Below is a small trained network, with its code and all its weights. Each question gives an input and a target symbol and asks what happens when units are switched off, that is, made to give their printed mean instead of their output.

import numpy as np


def w(rows, s, z=0):
    codes = np.array(rows[::2]) - 128.0
    scale = np.full(codes.shape[1], s)
    scale[-1] = z or s
    return codes * scale


def norm(h):
    return h / np.sqrt((h * h).mean(-1, keepdims=True) + 1e-5)


def softmax(a):
    e = np.exp(a - a.max(-1, keepdims=True))
    return e / e.sum(-1, keepdims=True)


def log_softmax(a):
    a = a - a.max(-1, keepdims=True)
    return a - np.log(np.exp(a).sum(-1, keepdims=True))


def net(x, mask):
    ids = ['δεηθμξπσψ'.index(c) for c in x.split()]
    T = len(ids)
    res = E[ids] + P[:T]
    u = 0
    for l in range(3):
        r = norm(res)
        for j in range(3):
            rows = slice(3 * j, 3 * j + 3)
            q, k, v = (r @ M[l][rows].T for M in (Q, K, V))
            z = softmax(np.where(np.tri(T) > 0, q @ k.T / 3**0.5, -1e9)) @ v
            o = O[l][rows]
            res = res + np.where(mask[u + j], z, o[:, -1]) @ o[:, :-1]
        u += 3
    return log_softmax(norm(res)[-1] @ U[:, :-1].T + U[:, -1])


Q, K, V, O = {}, {}, {}, {}
E = w([
[130,94,192,135],'δ',
[204,119,171,249],'ε',
[76,71,178,72],'η',
[158,152,133,171],'θ',
[82,125,160,133],'μ',
[141,55,112,102],'ξ',
[138,29,140,160],'π',
[230,236,178,46],'σ',
[164,73,151,142],'ψ',
],0.016)
P = w([
[56,93,49,32],'0',
[45,60,255,233],'1',
[38,37,222,166],'2',
[56,54,205,157],'3',
[55,55,206,123],'4',
[48,59,196,129],'5',
[31,75,189,106],'6',
[54,67,192,105],'7',
[50,82,187,97],'8',
[56,75,196,105],'9',
[61,83,187,96],'10',
[43,84,190,89],'11',
],0.0055)
Q[0] = w([
[169,115,203,37],'0.h0',
[156,177,179,67],'0.h0',
[171,91,128,37],'0.h0',
[122,179,253,65],'0.h1',
[108,106,80,132],'0.h1',
[134,140,88,117],'0.h1',
[166,199,187,82],'0.h2',
[154,35,97,94],'0.h2',
[167,162,78,103],'0.h2',
],0.02)
K[0] = w([
[249,166,121,119],'0.h0',
[143,215,60,136],'0.h0',
[214,194,202,136],'0.h0',
[89,222,222,83],'0.h1',
[98,126,111,154],'0.h1',
[119,63,147,136],'0.h1',
[72,126,61,111],'0.h2',
[145,206,196,64],'0.h2',
[139,205,53,190],'0.h2',
],0.017)
V[0] = w([
[182,153,160,52],'0.h0',
[200,88,166,150],'0.h0',
[166,148,151,68],'0.h0',
[123,112,144,150],'0.h1',
[12,80,66,199],'0.h1',
[50,70,122,214],'0.h1',
[246,137,146,57],'0.h2',
[159,160,40,154],'0.h2',
[162,123,142,170],'0.h2',
],0.012)
O[0] = w([
[111,168,198,7,127],'0.h0',
[104,153,194,183,168],'0.h0',
[116,161,180,33,126],'0.h0',
[114,127,138,147,145],'0.h1',
[232,3,80,218,116],'0.h1',
[165,51,119,218,152],'0.h1',
[241,1,145,104,96],'0.h2',
[178,137,44,48,1],'0.h2',
[168,147,158,116,125],'0.h2',
],0.0079,0.01)
Q[1] = w([
[163,247,89,163],'1.h0',
[144,197,182,211],'1.h0',
[177,153,96,59],'1.h0',
[111,112,124,160],'1.h1',
[44,31,170,139],'1.h1',
[112,54,171,121],'1.h1',
[197,137,103,161],'1.h2',
[191,132,78,36],'1.h2',
[122,96,254,103],'1.h2',
],0.027)
K[1] = w([
[100,7,151,156],'1.h0',
[182,58,103,170],'1.h0',
[133,143,223,113],'1.h0',
[82,94,123,138],'1.h1',
[130,9,97,144],'1.h1',
[132,59,128,90],'1.h1',
[92,107,83,139],'1.h2',
[153,156,161,197],'1.h2',
[114,251,120,30],'1.h2',
],0.03)
V[1] = w([
[233,137,146,227],'1.h0',
[183,79,143,172],'1.h0',
[186,185,131,202],'1.h0',
[30,120,165,108],'1.h1',
[216,92,66,201],'1.h1',
[111,122,129,132],'1.h1',
[54,170,40,126],'1.h2',
[134,135,108,136],'1.h2',
[5,87,167,42],'1.h2',
],0.016)
O[1] = w([
[155,245,184,173,218],'1.h0',
[181,178,109,156,222],'1.h0',
[115,229,214,153,146],'1.h0',
[167,187,126,207,126],'1.h1',
[37,6,99,69,254],'1.h1',
[121,119,118,142,142],'1.h1',
[56,197,63,170,143],'1.h2',
[106,132,137,122,126],'1.h2',
[212,150,50,215,169],'1.h2',
],0.012,0.0099)
Q[2] = w([
[184,147,103,173],'2.h0',
[141,83,239,160],'2.h0',
[76,120,92,253],'2.h0',
[80,105,159,144],'2.h1',
[83,181,137,98],'2.h1',
[98,194,80,19],'2.h1',
[166,38,107,101],'2.h2',
[183,79,229,108],'2.h2',
[54,116,159,149],'2.h2',
],0.031)
K[2] = w([
[160,150,133,167],'2.h0',
[130,46,44,113],'2.h0',
[150,228,93,136],'2.h0',
[116,108,110,70],'2.h1',
[91,170,100,147],'2.h1',
[125,252,147,171],'2.h1',
[86,97,133,175],'2.h2',
[122,54,95,127],'2.h2',
[101,143,109,63],'2.h2',
],0.041)
V[2] = w([
[146,45,224,124],'2.h0',
[232,90,79,130],'2.h0',
[144,44,52,90],'2.h0',
[132,5,90,41],'2.h1',
[126,65,85,203],'2.h1',
[24,131,186,171],'2.h1',
[130,220,166,26],'2.h2',
[7,87,79,186],'2.h2',
[51,167,106,54],'2.h2',
],0.019)
O[2] = w([
[48,128,168,113,192],'2.h0',
[181,102,203,100,56],'2.h0',
[169,177,174,67,153],'2.h0',
[74,249,99,112,178],'2.h1',
[137,136,83,47,182],'2.h1',
[103,64,76,127,234],'2.h1',
[65,210,125,145,53],'2.h2',
[179,91,39,131,254],'2.h2',
[130,185,76,136,145],'2.h2',
],0.02,0.0098)
U = w([
[132,175,149,124,252],'δ',
[57,210,61,96,72],'ε',
[43,79,131,205,30],'η',
[213,148,130,172,144],'θ',
[161,109,24,153,196],'μ',
[170,31,191,145,39],'ξ',
[6,66,130,60,29],'π',
[172,164,132,32,208],'σ',
[67,117,214,91,138],'ψ',
],0.011,0.0027)

Each question gives the input, a string of symbols that net reads in full, and the target symbol t.
The units are the heads (3 rows each of Q, K, V and O). Each row of codes is followed by its name. A weight is (code - 128) times the scale printed after its matrix; where a second scale follows, it is the last column's (O and U).
mask holds one flag per head, layer by layer. A switched-off head (its flag False) gives its mean, the last column of its rows in O, instead of its output. The means were averaged over made-up inputs and are rounded, as every weight is.
A unit's drop is (log p(t) with every unit on - log p(t) with that unit switched off) / (log p(t) with every unit on - log p(t) with every unit switched off).
The circuit of an input: a set's keep is (log p(t) with only the set's units on - log p(t) with every unit switched off) / (log p(t) with every unit on - log p(t) with every unit switched off). Starting from all 9 units, units are removed one at a time, each time the one whose removal leaves the highest keep (on an exact tie, the one counted first), for as long as the keep stays at least 0.8.
units of the circuit, in order: the units of the circuit, biggest drop first
most important unit: the unit with the biggest drop
which heads matter: for each layer, one digit per head in row order, 1 if its drop is at least 0.15 and else 0, layers parted by /
drop of u: that unit's drop, to one decimal
input π μ θ μ ε ξ, target π: which heads matter	010 / 111 / 111
input π ξ π, target π: units of the circuit, in order	(0.h1, 1.h2, 2.h0, 2.h1)
input δ π ψ μ δ, target ξ: which heads matter	000 / 000 / 000
input θ π ξ ξ μ ψ η μ μ δ ξ, target ε: most important unit	0.h2
input δ π δ η δ δ π, target ξ: units of the circuit, in order	(1.h2, 2.h2)
input ψ ξ θ ξ, target ψ: which heads matter	001 / 001 / 000
input μ π μ μ σ ψ μ θ, target θ: units of the circuit, in order	(1.h1, 2.h1, 0.h1)
input η ξ δ ψ μ μ σ μ ψ π μ, target η: which heads matter	010 / 011 / 111
input μ θ μ μ σ ε, target ε: which heads matter	110 / 000 / 001
input ξ δ ψ, target σ: units of the circuit, in order	(2.h0, 0.h2)
input μ δ σ δ, target ψ: which heads matter	110 / 010 / 011
input ψ ψ ξ θ ξ ξ μ ψ, target ψ: which heads matter	011 / 001 / 000
input θ π ψ μ η ξ μ μ ξ δ, target ε: which heads matter	011 / 011 / 000
input η δ μ σ μ μ ε, target ε: most important unit	1.h0
input ξ ε π θ π, target σ: which heads matter	000 / 000 / 110
input θ σ η ε θ ξ, target σ: which heads matter	111 / 100 / 110
input ψ ε μ ξ ξ δ θ, target ψ: which heads matter	001 / 001 / 000
input μ π μ δ π σ ψ μ π μ, target η: which heads matter	010 / 111 / 111
input θ ξ θ μ ε π ε ξ θ, target ε: drop of 0.h0	0.0
input θ π θ μ θ π ψ, target ε: most important unit	0.h2
input μ ε π η, target μ: drop of 0.h1	0.4
input π μ θ, target π: drop of 2.h0	0.5
